Below are the code and all the weights of a small trained network. Each question names an input and a class and asks about switching units off, where a switched-off unit gives its printed mean instead of its output.

import numpy as np


def w(rows, s, z=0):
    codes = np.array(rows[::2]) - 128.0
    scale = np.full(codes.shape[1], s)
    scale[-1] = z or s
    return codes * scale


def f(y):
    return y / 2 * (1 + np.tanh(0.7978845608 * (y + 0.044715 * y**3)))


def log_softmax(a):
    a = a - a.max(-1, keepdims=True)
    return a - np.log(np.exp(a).sum(-1, keepdims=True))


def net(x, mask):
    res = np.array(x, float).reshape(1, 4) / 4 @ E
    y = f(res @ A[0][:, :-1].T + A[0][:, -1])
    res = res + np.where(mask, y, B[0][:, -1]) @ B[0][:, :-1]
    return log_softmax(res[-1] @ U[:, :-1].T + U[:, -1])


A, B = {}, {}
E = w([
[219,151,203,245],'x0',
[139,141,135,114],'x1',
[168,21,214,52],'x2',
[3,185,239,115],'x3',
],0.0059)
A[0] = w([
[187,90,204,38,151],'N1',
[34,202,202,94,98],'N2',
[203,82,42,132,159],'N3',
[166,115,182,235,163],'N4',
[57,88,47,22,2],'N5',
[39,176,214,116,98],'N6',
[106,234,55,179,114],'N7',
[38,167,205,126,95],'N8',
[158,23,203,79,63],'N9',
[72,127,54,6,118],'N10',
[36,169,223,128,80],'N11',
[96,213,53,183,72],'N12',
[239,169,241,230,123],'N13',
[74,115,77,31,44],'N14',
[115,222,75,200,153],'N15',
[103,223,60,173,111],'N16',
[82,200,42,203,89],'N17',
[92,245,33,166,106],'N18',
[192,50,3,151,168],'N19',
[190,50,20,149,169],'N20',
[133,29,187,99,51],'N21',
[221,173,222,235,143],'N22',
[212,167,212,229,133],'N23',
[39,174,205,123,74],'N24',
[121,230,76,160,104],'N25',
[96,131,79,34,57],'N26',
],0.0054,0.00089)
B[0] = w([
[91,47,185,55,194],'N1',
[185,193,115,138,209],'N2',
[196,208,131,154,219],'N3',
[38,138,38,138,181],'N4',
[69,143,48,162,212],'N5',
[231,192,116,141,199],'N6',
[130,64,200,37,196],'N7',
[219,231,148,136,190],'N8',
[141,47,168,3,196],'N9',
[20,139,49,210,222],'N10',
[207,206,125,128,200],'N11',
[153,44,194,13,185],'N12',
[12,147,5,109,238],'N13',
[69,160,63,159,186],'N14',
[98,81,165,77,191],'N15',
[148,61,208,39,186],'N16',
[162,40,196,23,195],'N17',
[119,44,184,33,214],'N18',
[222,203,153,162,253],'N19',
[225,204,128,156,238],'N20',
[137,105,154,57,170],'N21',
[18,134,29,96,225],'N22',
[20,134,41,90,212],'N23',
[217,209,128,127,190],'N24',
[111,89,185,58,173],'N25',
[80,144,60,179,173],'N26',
],0.0049,0.0034)
U = w([
[41,132,25,146,79],'0',
[164,19,214,59,69],'1',
[254,227,124,161,73],'2',
[139,116,138,162,252],'3',
],0.0085,0.004)

Each question gives the input, the list of numbers given to net, and the class t.
The units are the neurons (one row each of A and B). Each row of codes is followed by its name. A weight is (code - 128) times the scale printed after its matrix; where a second scale follows, it is the last column's (A, B and U).
mask holds one flag per neuron, in row order. A switched-off neuron (its flag False) gives its mean, the last column of its row in B, instead of its output. The means were averaged over made-up inputs and are rounded, as every weight is.
A unit's drop is (log p(t) with every unit on - log p(t) with that unit switched off) / (log p(t) with every unit on - log p(t) with every unit switched off).
The circuit of an input: a set's keep is (log p(t) with only the set's units on - log p(t) with every unit switched off) / (log p(t) with every unit on - log p(t) with every unit switched off). Starting from the 12 units with the biggest drops (on a tie, the unit counted first), units are removed one at a time, each time the one whose removal leaves the highest keep (on an exact tie, the one counted first), for as long as the keep stays at least 0.8.
units of the circuit, in order: the units of the circuit, biggest drop first
unit that matters most: the unit with the biggest drop
top k neurons: the k neurons with the biggest drops, biggest first
drop of u: that unit's drop, to one decimal
input [-5,2,-3,-8], class 2: units of the circuit, in order	N19, N20
input [-6,-7,0,-8], class 2: unit that matters most	N19
input [6,1,-3,5], class 0: units of the circuit, in order	N13, N22
input [-7,0,6,0], class 0: units of the circuit, in order	N10, N5
input [6,-3,-1,-5], class 0: top 3 neurons	N13, N22, N23
input [8,-1,-6,-8], class 0: top 2 neurons	N13, N22
input [-7,0,7,1], class 0: top 2 neurons	N10, N5
input [-5,0,4,0], class 0: top 2 neurons	N10, N5
input [-6,6,0,-7], class 2: top 3 neurons	N19, N20, N3
input [-8,4,7,-8], class 0: top 4 neurons	N10, N5, N14, N26
input [-1,-1,-5,6], class 2: drop of N11	0.2
input [5,-5,-6,6], class 1: drop of N4	-0.1
